Below are the code and all the weights of a small trained network. Each question names an input and a class and asks about switching units off, where a switched-off unit gives its printed mean instead of its output.

import numpy as np


def w(rows, s, z=0):
    codes = np.array(rows[::2]) - 128.0
    scale = np.full(codes.shape[1], s)
    scale[-1] = z or s
    return codes * scale


def norm(h):
    return h / np.sqrt((h * h).mean(-1, keepdims=True) + 1e-5)


def f(y):
    return y / 2 * (1 + np.tanh(0.7978845608 * (y + 0.044715 * y**3)))


def log_softmax(a):
    a = a - a.max(-1, keepdims=True)
    return a - np.log(np.exp(a).sum(-1, keepdims=True))


def net(x, mask):
    res = np.array(x, float).reshape(1, 4) / 4 @ E
    u = 0
    for l in range(4):
        y = f(norm(res) @ A[l][:, :-1].T + A[l][:, -1])
        res = res + np.where(mask[u : u + 5], y, B[l][:, -1]) @ B[l][:, :-1]
        u += 5
    return log_softmax(norm(res)[-1] @ U[:, :-1].T + U[:, -1])


A, B = {}, {}
E = w([
[78,200,134,54,1,169],'x0',
[196,221,186,127,142,105],'x1',
[157,74,223,246,73,202],'x2',
[219,107,124,38,188,233],'x3',
],0.0041)
A[0] = w([
[206,118,93,70,147,242,118],'0.n0',
[79,21,47,132,75,197,145],'0.n1',
[107,154,141,104,53,145,71],'0.n2',
[126,163,109,202,50,1,77],'0.n3',
[99,76,51,174,77,37,2],'0.n4',
],0.0042,0.0036)
B[0] = w([
[89,97,247,59,70,37,249],'0.n0',
[8,111,124,77,188,159,245],'0.n1',
[92,177,109,116,102,175,118],'0.n2',
[186,46,220,2,112,88,200],'0.n3',
[190,122,213,87,99,124,120],'0.n4',
],0.0049,0.0017)
A[1] = w([
[54,185,128,239,66,8,86],'1.n0',
[169,166,152,189,117,197,92],'1.n1',
[66,102,145,22,200,106,253],'1.n2',
[155,90,190,196,61,176,28],'1.n3',
[227,134,126,50,173,254,102],'1.n4',
],0.0057,0.002)
B[1] = w([
[170,51,164,1,118,157,184],'1.n0',
[141,155,74,141,111,151,139],'1.n1',
[141,117,105,217,39,106,255],'1.n2',
[192,118,69,124,84,145,164],'1.n3',
[103,47,186,82,66,61,183],'1.n4',
],0.0073,0.0044)
A[2] = w([
[129,246,187,106,78,141,19],'2.n0',
[109,79,213,156,133,237,107],'2.n1',
[255,239,210,107,139,104,6],'2.n2',
[129,106,175,72,148,146,74],'2.n3',
[168,187,72,122,199,203,39],'2.n4',
],0.0068,0.0018)
B[2] = w([
[68,105,90,109,201,199,187],'2.n0',
[150,164,68,127,92,82,240],'2.n1',
[2,69,68,225,111,56,251],'2.n2',
[77,96,116,114,115,103,151],'2.n3',
[116,68,161,52,96,126,88],'2.n4',
],0.008,0.0024)
A[3] = w([
[196,114,100,188,136,70,197],'3.n0',
[134,211,18,43,169,4,109],'3.n1',
[91,167,125,90,37,174,196],'3.n2',
[153,152,176,192,255,85,246],'3.n3',
[180,58,179,140,184,100,125],'3.n4',
],0.0061,0.0011)
B[3] = w([
[113,211,149,112,109,175,246],'3.n0',
[214,101,150,178,64,204,205],'3.n1',
[169,153,155,127,243,126,253],'3.n2',
[50,130,61,67,139,201,175],'3.n3',
[107,191,178,2,154,161,191],'3.n4',
],0.0078,0.0031)
U = w([
[141,58,245,54,101,43,162],'0',
[34,89,62,177,123,96,185],'1',
[236,160,92,174,81,175,161],'2',
[66,167,120,55,226,206,119],'3',
[132,168,139,183,163,83,90],'4',
[193,168,194,161,235,63,2],'5',
],0.011,0.0061)

Each question gives the input, the list of numbers given to net, and the class t.
The units are the neurons (one row each of A and B). Each row of codes is followed by its name. A weight is (code - 128) times the scale printed after its matrix; where a second scale follows, it is the last column's (A, B and U).
mask holds one flag per neuron, layer by layer. A switched-off neuron (its flag False) gives its mean, the last column of its row in B, instead of its output. The means were averaged over made-up inputs and are rounded, as every weight is.
A unit's drop is (log p(t) with every unit on - log p(t) with that unit switched off) / (log p(t) with every unit on - log p(t) with every unit switched off).
The circuit of an input: a set's keep is (log p(t) with only the set's units on - log p(t) with every unit switched off) / (log p(t) with every unit on - log p(t) with every unit switched off). Starting from the 12 units with the biggest drops (on a tie, the unit counted first), units are removed one at a time, each time the one whose removal leaves the highest keep (on an exact tie, the one counted first), for as long as the keep stays at least 0.8.
units of the circuit, in order: the units of the circuit, biggest drop first
unit that matters most: the unit with the biggest drop
k most important neurons: the k neurons with the biggest drops, biggest first
k most important neurons of layer l: the k neurons of layer l with the biggest drops, biggest first
drop of u: that unit's drop, to one decimal
input [6,4,-6,-5], class 2: units of the circuit, in order	[3.n1]
input [-4,7,-7,-4], class 1: 2 most important neurons of layer 0	[0.n1, 0.n3]
input [2,8,6,-5], class 1: units of the circuit, in order	[2.n2, 1.n2, 2.n0]
input [2,-5,6,-5], class 2: units of the circuit, in order	[1.n3, 2.n2]
input [1,0,3,4], class 0: 2 most important neurons	[1.n4, 3.n1]
input [-1,-4,7,-1], class 2: 2 most important neurons	[2.n2, 1.n3]
input [8,-5,5,0], class 3: units of the circuit, in order	[3.n2, 1.n2]
input [-6,-4,-6,-2], class 2: units of the circuit, in order	[3.n1, 2.n2]
input [5,8,1,-6], class 1: 4 most important neurons	[2.n2, 1.n4, 2.n0, 0.n0]
input [-3,7,-3,4], class 1: 3 most important neurons	[2.n2, 1.n0, 0.n3]
input [-5,0,-5,3], class 2: 2 most important neurons	[3.n1, 1.n2]
input [-2,8,6,7], class 1: 4 most important neurons	[2.n2, 1.n0, 0.n3, 1.n1]
input [7,6,-8,6], class 2: 2 most important neurons	[3.n1, 1.n0]
input [-5,-3,0,-2], class 3: most important neuron	[2.n2]
input [0,5,-1,4], class 1: 2 most important neurons	[2.n2, 0.n0]
input [-8,8,2,8], class 0: 3 most important neurons	[1.n4, 0.n0, 2.n0]
input [5,2,-8,-7], class 2: 3 most important neurons	[3.n1, 1.n4, 0.n0]
input [8,8,0,-5], class 1: units of the circuit, in order	[2.n2, 2.n0]
input [8,3,-5,-7], class 3: 2 most important neurons	[2.n0, 1.n4]
input [0,8,1,4], class 1: units of the circuit, in order	[2.n2]
input [-7,-6,-2,1], class 3: units of the circuit, in order	[2.n2, 3.n4]
input [1,-7,-3,8], class 0: 3 most important neurons	[1.n4, 2.n2, 0.n0]
input [6,-4,5,3], class 3: 4 most important neurons	[3.n2, 2.n2, 3.n1, 0.n1]
input [-6,2,-6,6], class 0: 2 most important neurons of layer 2	[2.n1, 2.n0]
input [2,-3,-2,-2], class 4: 2 most important neurons of layer 0	[0.n4, 0.n0]
input [3,-5,-8,5], class 2: 2 most important neurons	[3.n1, 2.n2]
input [3,1,-4,-6], class 0: unit that matters most	1.n0
input [1,-6,-8,8], class 0: 3 most important neurons of layer 2	[2.n1, 2.n2, 2.n0]
input [2,-5,-6,7], class 0: drop of 0.n0	0.1
